[[139 124 119 115 126 144 125 137 113 138]
 [128 136 132 134 138 129 131 119 134 120]
 [147 128 124 123 122 139 121 131 130 128]
 [114 140 132 135 136 114 137 115 139 115]
 [120 139 137 149 139 123 142 116 139 113]
 [130 114 115 120 112 134 107 134 117 136]
 [136 118 115 115 120 137 121 131 125 138]]
Rows and columns are numbered from 0.
The entry at row 1, column 1?
Answer: 136
The entry in the bottom-right corner?
Answer: 138
The top entry of the column that holds the largest entry?
Answer: 115
The entry directly above 107?
Answer: 142
The entry in the bottom-left corner is 136
The top-right entry -> 138
The entry at row 0, column 2?
Answer: 119
The entry just left of 149: 137
The top-left entry?
Answer: 139
The entry just left of 129: 138
The entry at row 1, column 0?
Answer: 128
The entry in row 0 and column 1?
Answer: 124
The entry at row 2, column 0?
Answer: 147
The largest entry -> 149
The entry in row 1 and column 2 -> 132

A =
[[127 130 131 125 134 122 127 129 129 125]
 [156 107 107 152 107 148 149 107 112 149]
 [137 122 123 138 120 134 135 116 124 137]
 [117 138 142 116 141 112 120 138 136 115]
 [112 140 141 110 141 115 117 143 138 115]
 [130 126 125 127 127 128 130 129 124 129]
 [115 137 138 114 140 117 118 142 136 117]
 [140 119 120 136 119 133 137 118 119 135]
 [136 122 121 134 125 135 135 124 124 137]
 [116 138 142 116 139 111 119 136 135 114]
 [132 126 128 131 130 125 132 124 127 129]
 [134 122 119 134 119 139 132 125 123 137]
 [140 119 120 138 121 136 138 118 123 137]]
What is the first entry of the largest entry's row? 156
What is the top-left entry? 127
The entry in the bottom-right corner: 137
What is the entry directly below the largest entry? 137
The 5th entry from the end, reading row by row: 136
The 2nd entry on the diagonal from the top-right corner is 112
The entry just right of the largest entry is 107
The entry in the bottom-left corner -> 140
The first entry on the diagonal from the top-right corner: 125
What is the 2nd entry in reading order? 130
The third entry, reading row by row is 131
What is the 3rd-last entry, reading row by row? 118
The 3rd entry on the diagonal from the top-right corner: 116
What is the entry just right of 110? 141
The last entry in the row that holds the largest entry: 149
What is the second largest entry? 152
What is the largest entry in the first row? 134
The 4th-last entry, reading row by row -> 138

[[130 125 123 133 127 124]
 [134 134 132 118 128 139]
 [128 131 129 124 132 128]
 [116 128 123 139 130 113]
 [128 121 123 140 125 128]
 [114 122 126 128 127 128]
 [128 154 121 128 130 128]
 [124 128 128 141 130 118]
 [116 121 121 149 125 128]
 [147 137 128 105 123 157]]
Counting starts at 0.
The entry just left of 131 -> 128
The maximum is 157
Read off the entry at row 2, column 1.
131
The entry in the top-right corner: 124
Read off the bottom-left entry.
147
Read off the entry in row 1 and column 0.
134
Read off the entry in row 0 and column 1.
125
The entry at row 1, column 2 -> 132
The minimum is 105
The entry directly below 131 is 128
Read off the entry in the top-left corner.
130
Read off the entry just right of 140.
125
Read off the entry directly above 147.
116
Read off the entry directly above the smallest entry.
149

X = [[122, 133, 136, 117, 126, 123, 116, 109, 132, 126, 141], [126, 128, 122, 131, 124, 122, 125, 141, 135, 141, 100], [122, 129, 128, 133, 131, 135, 114, 109, 140, 128, 143], [129, 120, 122, 125, 128, 121, 126, 130, 123, 119, 120], [117, 133, 131, 134, 128, 132, 138, 126, 128, 132, 143], [125, 130, 127, 121, 128, 113, 130, 137, 131, 137, 156], [131, 122, 122, 125, 126, 121, 125, 136, 126, 124, 121], [128, 128, 126, 140, 133, 128, 137, 123, 120, 128, 137], [131, 122, 130, 130, 123, 136, 123, 142, 137, 125, 138], [127, 130, 121, 130, 127, 131, 133, 129, 133, 131, 123], [127, 126, 130, 126, 129, 122, 155, 126, 112, 135, 129], [126, 131, 126, 127, 129, 134, 135, 155, 130, 131, 125], [115, 128, 125, 116, 129, 125, 116, 131, 136, 107, 128], [131, 126, 130, 119, 126, 122, 121, 121, 121, 127, 138]]
The second smallest entry is 107
The entry just left of the smallest entry -> 141
The fifth entry in reading order is 126
Report the 3rd entry in reading order.
136
The entry just right of 142 is 137
The entry just left of the largest entry: 137
The 1st entry in reading order -> 122

Read these off the array that follows. Counting starts at 0.
1) What is the bottom-left entry?
2) What is the entry at row 1, column 0?
3) What is the entry at row 0, column 0?
4) What is the entry at row 0, column 2?
5) What is the entry in the top-right corner?
6) What is the entry in row 0 and column 1?
[[131 131 125 129 130 129 122 132 126 121 123 127 135 133 101]
 [117 142 129 128 126 129 118 129 123 120 119 131 134 132 101]
 [123 134 126 127 129 129 122 126 127 127 126 130 133 126 101]
 [136 122 115 125 129 129 129 142 128 131 126 121 125 136 101]
 [113 138 130 132 130 129 132 126 117 120 125 123 128 133 101]
 [123 132 119 126 126 129 137 132 129 137 133 130 124 129 101]]
1) 123
2) 117
3) 131
4) 125
5) 101
6) 131

[125 123 112 127 132 132 133 119 116 102 134 107 114]
Report the entry just right of 134.
Answer: 107
Report the entry just left of the centre entry.
Answer: 132

Questions about the array below. Counting starts at 0.
1) Which number is the entry in row 0 and column 1?
2) Which number is the entry in the top-right corner?
3) Which number is the entry in row 0 and column 2?
4) Which number is the entry at row 2, column 2?
5) Which number is the entry in the bottom-right corner?
6) Which number is the bottom-left entry?
7) Which number is the entry just right of the smallest entry?
8) Which number is the entry in the top-left corner?
[[137 138 135 133 131 125 133 112 140 139 136 128]
 [131 130 133 127 122 125 129 127 128 130 132 128]
 [117 128 125 131 127 124 128 130 124 128 127 130]
 [121 132 131 133 127 127 131 127 130 128 129 128]
 [130 125 124 133 121 127 128 127 128 133 126 131]
 [130 123 133 126 125 127 132 131 129 130 128 130]
 [128 134 136 130 129 131 134 120 132 128 133 126]
 [135 136 137 125 123 132 123 129 128 126 136 135]
 [123 120 136 120 131 117 122 139 140 124 118 135]
 [137 138 133 110 127 126 134 122 105 117 119 134]
 [137 132 124 127 127 128 129 125 129 132 130 132]
 [110 135 119 113 129 120 131 137 103 139 126 134]
 [111 118 137 127 120 132 121 139 140 115 134 125]]
1) 138
2) 128
3) 135
4) 125
5) 125
6) 111
7) 139
8) 137

Questions about the grid below.
1) Give the first entry, reading row by row.
2) Give the third-last entry, reading row by row.
3) Give the entry just right of the smallest entry.
4) Give the last entry of the smallest entry's row.
5) Give the bottom-left entry.
6) Give the entry in the bottom-right corner.
7) Give the largest entry in the first row.
8) Give the top-right entry.
[[122 136 131 139 143 114 117 129 122 142 134 121 130 144 117 131]
 [134 134 120 123 134 118 139 117 128 137 124 126 118 141 127 116]
 [125 122 128 134 119 129 130 118 129 143 121 122 129 110 128 130]
 [130 127 137 139 129 129 134 125 105 131 121 125 118 115 146 129]
 [144 136 125 122 127 140 141 131 140 135 135 137 133 136 139 139]
 [141 143 130 119 128 123 142 145 125 131 137 125 133 127 144 145]
 [136 155 121 114 129 116 116 125 126 119 117 139 115 125 131 129]
 [135 131 126 123 126 150 143 130 129 137 127 127 118 124 127 123]
 [125 140 133 151 132 111 121 141 127 141 134 143 129 145 119 120]
 [119 124 126 135 126 133 120 128 108 129 136 119 119 141 129 122]
 [137 138 141 103 119 116 131 143 124 125 126 122 126 127 121 120]
 [130 130 136 111 144 125 124 135 118 133 131 142 138 139 132 126]]
1) 122
2) 139
3) 119
4) 120
5) 130
6) 126
7) 144
8) 131
